Here is a tiny trained network, its code and every weight. The questions are about switching its units off for an input and a target symbol, where a switched-off unit gives its printed mean instead of its output.

import numpy as np


def w(rows, s, z=0):
    codes = np.array(rows[::2]) - 128.0
    scale = np.full(codes.shape[1], s)
    scale[-1] = z or s
    return codes * scale


def norm(h):
    return h / np.sqrt((h * h).mean(-1, keepdims=True) + 1e-5)


def softmax(a):
    e = np.exp(a - a.max(-1, keepdims=True))
    return e / e.sum(-1, keepdims=True)


def log_softmax(a):
    a = a - a.max(-1, keepdims=True)
    return a - np.log(np.exp(a).sum(-1, keepdims=True))


def net(x, mask):
    ids = ['ΔΛΞΦΨαβεζημω'.index(c) for c in x.split()]
    T = len(ids)
    res = E[ids] + P[:T]
    u = 0
    for l in range(2):
        r = norm(res)
        for j in range(3):
            rows = slice(3 * j, 3 * j + 3)
            q, k, v = (r @ M[l][rows].T for M in (Q, K, V))
            z = softmax(np.where(np.tri(T) > 0, q @ k.T / 3**0.5, -1e9)) @ v
            o = O[l][rows]
            res = res + np.where(mask[u + j], z, o[:, -1]) @ o[:, :-1]
        u += 3
    return log_softmax(norm(res)[-1] @ U[:, :-1].T + U[:, -1])


Q, K, V, O = {}, {}, {}, {}
E = w([
[137,85,194,94,91,27],'Δ',
[110,120,164,6,131,112],'Λ',
[102,196,138,149,132,175],'Ξ',
[100,81,189,115,202,141],'Φ',
[127,174,130,125,68,143],'Ψ',
[238,158,153,122,153,141],'α',
[136,120,149,141,141,149],'β',
[160,88,111,214,119,101],'ε',
[145,119,123,120,118,117],'ζ',
[116,195,181,205,107,121],'η',
[108,106,29,118,120,119],'μ',
[114,220,88,142,172,53],'ω',
],0.018)
P = w([
[80,29,251,33,94,58],'0',
[96,25,223,84,129,109],'1',
[108,62,184,144,143,161],'2',
[107,37,204,113,135,116],'3',
[103,82,178,165,158,174],'4',
[96,77,186,158,156,165],'5',
],0.0032)
Q[0] = w([
[148,115,101,77,125,203],'0.h0',
[110,198,200,76,173,131],'0.h0',
[22,154,185,97,73,129],'0.h0',
[85,135,88,121,238,95],'0.h1',
[68,131,178,111,64,87],'0.h1',
[166,21,46,117,135,125],'0.h1',
[106,75,52,95,110,149],'0.h2',
[121,95,126,112,202,81],'0.h2',
[6,110,114,206,77,113],'0.h2',
],0.018)
K[0] = w([
[100,121,101,68,110,194],'0.h0',
[174,195,168,77,244,108],'0.h0',
[237,184,89,122,126,120],'0.h0',
[49,92,119,111,221,149],'0.h1',
[226,160,92,80,166,79],'0.h1',
[114,2,115,113,59,143],'0.h1',
[67,93,68,105,95,77],'0.h2',
[162,124,115,108,215,67],'0.h2',
[119,175,24,231,152,141],'0.h2',
],0.017)
V[0] = w([
[68,78,161,143,71,166],'0.h0',
[46,82,99,134,97,126],'0.h0',
[170,123,124,85,126,199],'0.h0',
[105,113,74,62,171,140],'0.h1',
[62,129,174,171,9,141],'0.h1',
[80,143,119,139,204,117],'0.h1',
[107,115,121,95,106,129],'0.h2',
[188,171,92,128,134,103],'0.h2',
[185,138,211,93,143,111],'0.h2',
],0.012)
O[0] = w([
[43,128,20,178,45,230,42],'0.h0',
[96,69,16,66,127,150,103],'0.h0',
[80,183,183,87,52,232,3],'0.h0',
[104,65,114,2,124,111,111],'0.h1',
[109,181,184,245,5,132,97],'0.h1',
[161,129,161,44,168,35,198],'0.h1',
[92,93,97,156,109,131,130],'0.h2',
[42,145,187,120,69,145,74],'0.h2',
[98,211,125,254,180,193,231],'0.h2',
],0.0061,0.0041)
Q[1] = w([
[143,209,121,90,137,150],'1.h0',
[204,141,230,143,115,148],'1.h0',
[96,99,173,106,209,154],'1.h0',
[87,64,14,131,62,95],'1.h1',
[131,216,133,127,141,72],'1.h1',
[127,175,128,97,117,139],'1.h1',
[114,129,120,103,78,198],'1.h2',
[178,158,206,104,156,154],'1.h2',
[103,164,250,153,163,117],'1.h2',
],0.023)
K[1] = w([
[83,201,98,87,45,186],'1.h0',
[165,183,243,113,76,32],'1.h0',
[144,64,186,32,193,106],'1.h0',
[166,13,55,146,20,129],'1.h1',
[103,203,93,148,117,57],'1.h1',
[126,183,130,86,110,138],'1.h1',
[176,98,191,79,32,194],'1.h2',
[116,172,204,65,171,98],'1.h2',
[62,216,252,140,146,84],'1.h2',
],0.016)
V[1] = w([
[136,26,248,166,117,143],'1.h0',
[86,163,147,73,173,126],'1.h0',
[202,74,101,89,102,92],'1.h0',
[43,239,53,130,144,47],'1.h1',
[13,64,157,148,215,140],'1.h1',
[116,172,14,142,199,96],'1.h1',
[86,153,108,65,67,93],'1.h2',
[168,24,210,198,120,168],'1.h2',
[154,76,184,101,94,109],'1.h2',
],0.014)
O[1] = w([
[124,141,55,77,22,2,200],'1.h0',
[188,159,168,117,64,150,157],'1.h0',
[122,202,83,198,112,106,74],'1.h0',
[224,53,251,230,229,84,230],'1.h1',
[251,179,103,224,139,175,250],'1.h1',
[173,37,160,229,117,77,252],'1.h1',
[159,46,182,156,57,112,42],'1.h2',
[95,182,29,37,115,129,110],'1.h2',
[132,179,115,116,52,109,94],'1.h2',
],0.0096,0.0042)
U = w([
[72,158,13,133,96,22,159],'Δ',
[195,124,188,108,29,242,122],'Λ',
[35,100,230,58,159,172,140],'Ξ',
[254,171,22,127,133,163,36],'Φ',
[20,118,144,204,1,177,176],'Ψ',
[139,237,157,8,97,115,210],'α',
[80,64,69,152,220,208,59],'β',
[107,141,113,147,115,142,64],'ε',
[121,8,89,112,56,130,223],'ζ',
[6,208,155,232,134,72,3],'η',
[116,130,119,160,105,150,77],'μ',
[188,123,186,135,194,17,169],'ω',
],0.009,0.0031)

Each question gives the input, a string of symbols that net reads in full, and the target symbol t.
The units are the heads (3 rows each of Q, K, V and O). Each row of codes is followed by its name. A weight is (code - 128) times the scale printed after its matrix; where a second scale follows, it is the last column's (O and U).
mask holds one flag per head, layer by layer. A switched-off head (its flag False) gives its mean, the last column of its rows in O, instead of its output. The means were averaged over made-up inputs and are rounded, as every weight is.
A unit's drop is (log p(t) with every unit on - log p(t) with that unit switched off) / (log p(t) with every unit on - log p(t) with every unit switched off).
The circuit of an input: a set's keep is (log p(t) with only the set's units on - log p(t) with every unit switched off) / (log p(t) with every unit on - log p(t) with every unit switched off). Starting from all 6 units, units are removed one at a time, each time the one whose removal leaves the highest keep (on an exact tie, the one counted first), for as long as the keep stays at least 0.8.
circuit, biggest first: the units of the circuit, biggest drop first
unit that matters most: the unit with the biggest drop
which heads matter: for each layer, one digit per head in row order, 1 if its drop is at least 0.15 and else 0, layers parted by /
drop of u: that unit's drop, to one decimal
input Λ ζ Ξ ε μ Ψ, target Ψ: circuit, biggest first => 0.h1
input Δ Φ Δ α η Λ, target α: circuit, biggest first => 0.h0, 1.h1
input μ ε ω Λ μ, target Δ: which heads matter => 111 / 100
input Ξ Φ β β, target Φ: which heads matter => 100 / 010
input Ψ ε Λ η, target η: which heads matter => 010 / 011
input Φ Φ ζ, target β: circuit, biggest first => 0.h0, 1.h0
input μ ζ μ, target β: which heads matter => 100 / 101
input Δ Λ Ξ Λ Φ, target Φ: circuit, biggest first => 1.h1, 0.h0
input Φ β β, target Φ: which heads matter => 000 / 010
input η Λ Δ Δ Ψ, target Ψ: which heads matter => 110 / 000
input ζ Ψ Ξ Δ Ξ, target Ξ: circuit, biggest first => 1.h1, 0.h1, 1.h0, 0.h0
input Λ α Φ η, target α: which heads matter => 100 / 000
input α η Λ ε, target Δ: which heads matter => 000 / 000
input ζ α Δ, target α: which heads matter => 100 / 000
input η β β, target η: which heads matter => 011 / 000
input μ Λ μ α, target Λ: unit that matters most => 0.h2
input Φ α Φ, target α: drop of 0.h0 => 0.5
input ζ Λ μ Ξ η Λ, target Λ: drop of 1.h2 => 0.1
input Ψ μ Ψ α α, target Ψ: drop of 0.h0 => 0.2
input ζ Ψ Φ, target Φ: unit that matters most => 1.h1
